Below are the code and all the weights of a small trained network. Each question names an input and a class and asks about switching units off, where a switched-off unit gives its printed mean instead of its output.

import numpy as np


def w(rows, s, z=0):
    codes = np.array(rows[::2]) - 128.0
    scale = np.full(codes.shape[1], s)
    scale[-1] = z or s
    return codes * scale


def f(y):
    return y / 2 * (1 + np.tanh(0.7978845608 * (y + 0.044715 * y**3)))


def log_softmax(a):
    a = a - a.max(-1, keepdims=True)
    return a - np.log(np.exp(a).sum(-1, keepdims=True))


def net(x, mask):
    res = np.array(x, float).reshape(1, 4) / 4 @ E
    y = f(res @ A[0][:, :-1].T + A[0][:, -1])
    res = res + np.where(mask, y, B[0][:, -1]) @ B[0][:, :-1]
    return log_softmax(res[-1] @ U[:, :-1].T + U[:, -1])


A, B = {}, {}
E = w([
[15,191,246],'x0',
[132,132,129],'x1',
[191,75,254],'x2',
[128,126,127],'x3',
],0.0075)
A[0] = w([
[255,73,103,107],'neuron 1',
[205,112,53,184],'neuron 2',
[108,168,50,66],'neuron 3',
[178,61,209,160],'neuron 4',
[111,195,60,90],'neuron 5',
[75,180,171,253],'neuron 6',
],0.0099,0.0045)
B[0] = w([
[138,171,159,242],'neuron 1',
[96,161,217,254],'neuron 2',
[127,156,84,183],'neuron 3',
[99,198,1,216],'neuron 4',
[159,190,131,187],'neuron 5',
[193,160,150,230],'neuron 6',
],0.013,0.0069)
U = w([
[100,185,3,133],'0',
[126,138,146,233],'1',
[81,135,152,243],'2',
[101,158,244,96],'3',
[135,64,104,78],'4',
[66,74,110,1],'5',
[25,11,141,26],'6',
],0.011,0.0093)

Each question gives the input, the list of numbers given to net, and the class t.
The units are the neurons (one row each of A and B). Each row of codes is followed by its name. A weight is (code - 128) times the scale printed after its matrix; where a second scale follows, it is the last column's (A, B and U).
mask holds one flag per neuron, in row order. A switched-off neuron (its flag False) gives its mean, the last column of its row in B, instead of its output. The means were averaged over made-up inputs and are rounded, as every weight is.
A unit's drop is (log p(t) with every unit on - log p(t) with that unit switched off) / (log p(t) with every unit on - log p(t) with every unit switched off).
The circuit of an input: a set's keep is (log p(t) with only the set's units on - log p(t) with every unit switched off) / (log p(t) with every unit on - log p(t) with every unit switched off). Starting from all 6 units, units are removed one at a time, each time the one whose removal leaves the highest keep (on an exact tie, the one counted first), for as long as the keep stays at least 0.8.
units of the circuit, in order: the units of the circuit, biggest drop first
unit that matters most: the unit with the biggest drop
k most important neurons: the k neurons with the biggest drops, biggest first
drop of u: that unit's drop, to one decimal
input [6,8,4,1], class 1: unit that matters most : neuron 2
input [-5,-4,-3,-4], class 3: units of the circuit, in order : neuron 2; neuron 4
input [-7,-4,-6,-4], class 3: 3 most important neurons : neuron 2; neuron 4; neuron 1
input [-8,-6,0,6], class 3: 3 most important neurons : neuron 2; neuron 1; neuron 4
input [-8,-2,4,4], class 3: 3 most important neurons : neuron 2; neuron 1; neuron 3
input [-6,-7,-5,-8], class 2: 3 most important neurons : neuron 2; neuron 4; neuron 6
input [-6,-2,7,0], class 0: 2 most important neurons : neuron 4; neuron 6
input [8,8,7,-7], class 1: 3 most important neurons : neuron 4; neuron 6; neuron 2
input [-8,1,-5,-7], class 3: 2 most important neurons : neuron 2; neuron 4
input [-8,-4,4,3], class 3: 3 most important neurons : neuron 2; neuron 1; neuron 3
input [-6,-2,-5,2], class 3: drop of neuron 4 : 0.4
input [-8,-2,-3,6], class 3: drop of neuron 2 : 0.5
input [4,7,7,-5], class 0: drop of neuron 4 : 0.7
input [4,0,7,3], class 0: drop of neuron 3 : 0.0
input [-6,-8,-4,2], class 1: units of the circuit, in order : neuron 4
